Below are the code and all the weights of a small trained network. Each question names an input and a target symbol and asks about switching units off, where a switched-off unit gives its printed mean instead of its output.

import numpy as np


def w(rows, s, z=0):
    codes = np.array(rows[::2]) - 128.0
    scale = np.full(codes.shape[1], s)
    scale[-1] = z or s
    return codes * scale


def f(y):
    return y / 2 * (1 + np.tanh(0.7978845608 * (y + 0.044715 * y**3)))


def softmax(a):
    e = np.exp(a - a.max(-1, keepdims=True))
    return e / e.sum(-1, keepdims=True)


def log_softmax(a):
    a = a - a.max(-1, keepdims=True)
    return a - np.log(np.exp(a).sum(-1, keepdims=True))


def net(x, mask):
    ids = ['ΠΨβηλμξσφ'.index(c) for c in x.split()]
    T = len(ids)
    res = E[ids] + P[:T]
    q, k, v = (res @ M[0].T for M in (Q, K, V))
    z = softmax(np.where(np.tri(T) > 0, q @ k.T / 4**0.5, -1e9)) @ v
    res = res + np.where(mask[0], z, O[0][:, -1]) @ O[0][:, :-1]
    y = f(res @ A[0][:, :-1].T + A[0][:, -1])
    res = res + np.where(mask[1:17], y, B[0][:, -1]) @ B[0][:, :-1]
    return log_softmax(res[-1] @ U[:, :-1].T + U[:, -1])


Q, K, V, O, A, B = {}, {}, {}, {}, {}, {}
E = w([
[44,200,70,79,82],'Π',
[26,50,155,110,139],'Ψ',
[54,62,142,136,156],'β',
[99,192,222,89,81],'η',
[248,3,167,150,200],'λ',
[116,194,220,131,170],'μ',
[117,158,210,139,27],'ξ',
[115,173,103,101,189],'σ',
[144,116,201,195,74],'φ',
],0.015)
P = w([
[57,85,93,246,113],'0',
[79,125,113,204,119],'1',
[93,122,134,182,122],'2',
[103,124,149,167,126],'3',
[112,124,164,158,129],'4',
[124,119,177,150,131],'5',
[135,116,191,142,134],'6',
[145,112,206,136,136],'7',
[153,106,208,129,141],'8',
],0.011)
Q[0] = w([
[149,95,81,156,115],'h0',
[82,130,156,105,235],'h0',
[239,250,69,104,114],'h0',
[129,110,98,87,106],'h0',
],0.021)
K[0] = w([
[138,109,124,166,150],'h0',
[187,151,156,92,168],'h0',
[64,122,5,107,156],'h0',
[171,128,101,125,107],'h0',
],0.023)
V[0] = w([
[121,158,49,81,134],'h0',
[72,180,132,150,189],'h0',
[121,64,124,14,153],'h0',
[104,130,85,81,8],'h0',
],0.011)
O[0] = w([
[145,97,253,148,127,3],'h0',
[122,172,196,107,181,184],'h0',
[55,60,168,160,112,29],'h0',
[106,1,114,51,87,116],'h0',
],0.01,0.0076)
A[0] = w([
[139,93,105,69,176,143],'n0',
[136,117,126,184,28,167],'n1',
[202,7,205,120,110,71],'n2',
[191,92,116,111,188,227],'n3',
[113,132,122,145,107,203],'n4',
[189,94,115,58,111,1],'n5',
[210,83,203,85,102,9],'n6',
[89,61,146,167,174,117],'n7',
[112,9,156,172,123,62],'n8',
[105,67,148,107,189,133],'n9',
[55,150,112,167,101,160],'n10',
[154,102,169,194,62,231],'n11',
[156,159,142,112,134,154],'n12',
[87,150,158,151,84,94],'n13',
[83,145,64,188,159,128],'n14',
[105,96,186,147,155,31],'n15',
],0.016,0.0033)
B[0] = w([
[113,147,83,138,114,161],'n0',
[99,151,106,113,138,151],'n1',
[200,254,100,130,149,131],'n2',
[144,185,151,137,108,139],'n3',
[122,144,128,142,126,153],'n4',
[155,73,205,130,146,148],'n5',
[200,139,149,95,194,131],'n6',
[143,92,71,151,163,163],'n7',
[161,183,136,47,96,157],'n8',
[96,86,126,163,150,169],'n9',
[180,179,135,145,130,210],'n10',
[134,175,111,141,114,127],'n11',
[124,100,119,102,116,171],'n12',
[125,88,95,120,107,155],'n13',
[119,100,167,114,117,255],'n14',
[163,142,142,86,114,137],'n15',
],0.025,0.011)
U = w([
[159,151,161,216,84,109],'Π',
[120,154,119,201,206,110],'Ψ',
[197,146,94,123,171,60],'β',
[91,254,56,120,38,216],'η',
[78,45,185,118,29,222],'λ',
[108,173,124,147,159,2],'μ',
[53,194,66,189,253,137],'ξ',
[49,170,201,63,245,149],'σ',
[112,162,125,152,144,11],'φ',
],0.007,0.0033)

Each question gives the input, a string of symbols that net reads in full, and the target symbol t.
The units are the heads (4 rows each of Q, K, V and O) and the neurons (one row each of A and B). Each row of codes is followed by its name. A weight is (code - 128) times the scale printed after its matrix; where a second scale follows, it is the last column's (O, A, B and U).
mask holds one flag per unit, heads first, then neurons. A switched-off unit (its flag False) gives its mean, the last column of its rows in O or B, instead of its output. The means were averaged over made-up inputs and are rounded, as every weight is.
A unit's drop is (log p(t) with every unit on - log p(t) with that unit switched off) / (log p(t) with every unit on - log p(t) with every unit switched off).
The circuit of an input: a set's keep is (log p(t) with only the set's units on - log p(t) with every unit switched off) / (log p(t) with every unit on - log p(t) with every unit switched off). Starting from the 12 units with the biggest drops (on a tie, the unit counted first), units are removed one at a time, each time the one whose removal leaves the highest keep (on an exact tie, the one counted first), for as long as the keep stays at least 0.8.
units of the circuit, in order: the units of the circuit, biggest drop first
unit that matters most: the unit with the biggest drop
top k neurons: the k neurons with the biggest drops, biggest first
drop when u is switched off: that unit's drop, to one decimal
input μ Π β, target σ: units of the circuit, in order -> (h0, n14)
input Ψ Ψ Ψ Ψ β, target Ψ: units of the circuit, in order -> (n7, h0, n10, n1)
input φ σ σ Ψ Ψ Ψ Π β, target η: units of the circuit, in order -> (h0, n3)
input Ψ η Π σ, target σ: units of the circuit, in order -> (h0, n10)
input ξ Π β Π Ψ β, target λ: unit that matters most -> n5
input Ψ ξ β Ψ Ψ μ Ψ ξ β, target λ: top 3 neurons -> (n5, n10, n2)
input λ μ φ, target η: top 4 neurons -> (n5, n1, n9, n7)
input σ Π Π φ Π Ψ μ Π, target σ: top 2 neurons -> (n10, n6)
input Π Π ξ Ψ ξ Π Ψ Π ξ, target σ: top 3 neurons -> (n5, n1, n6)
input λ μ φ η Ψ Ψ Ψ β, target ξ: top 3 neurons -> (n14, n9, n0)
input Ψ Ψ ξ Π σ μ Π ξ Π, target σ: top 3 neurons -> (n6, n10, n7)
input η ξ Ψ Π ξ, target λ: drop when n8 is switched off -> 0.1
input μ Ψ Ψ η λ η Π Ψ, target ξ: drop when n5 is switched off -> 0.1
input Π Π Π Π Ψ Ψ Ψ λ Ψ, target Π: drop when n10 is switched off -> 1.1
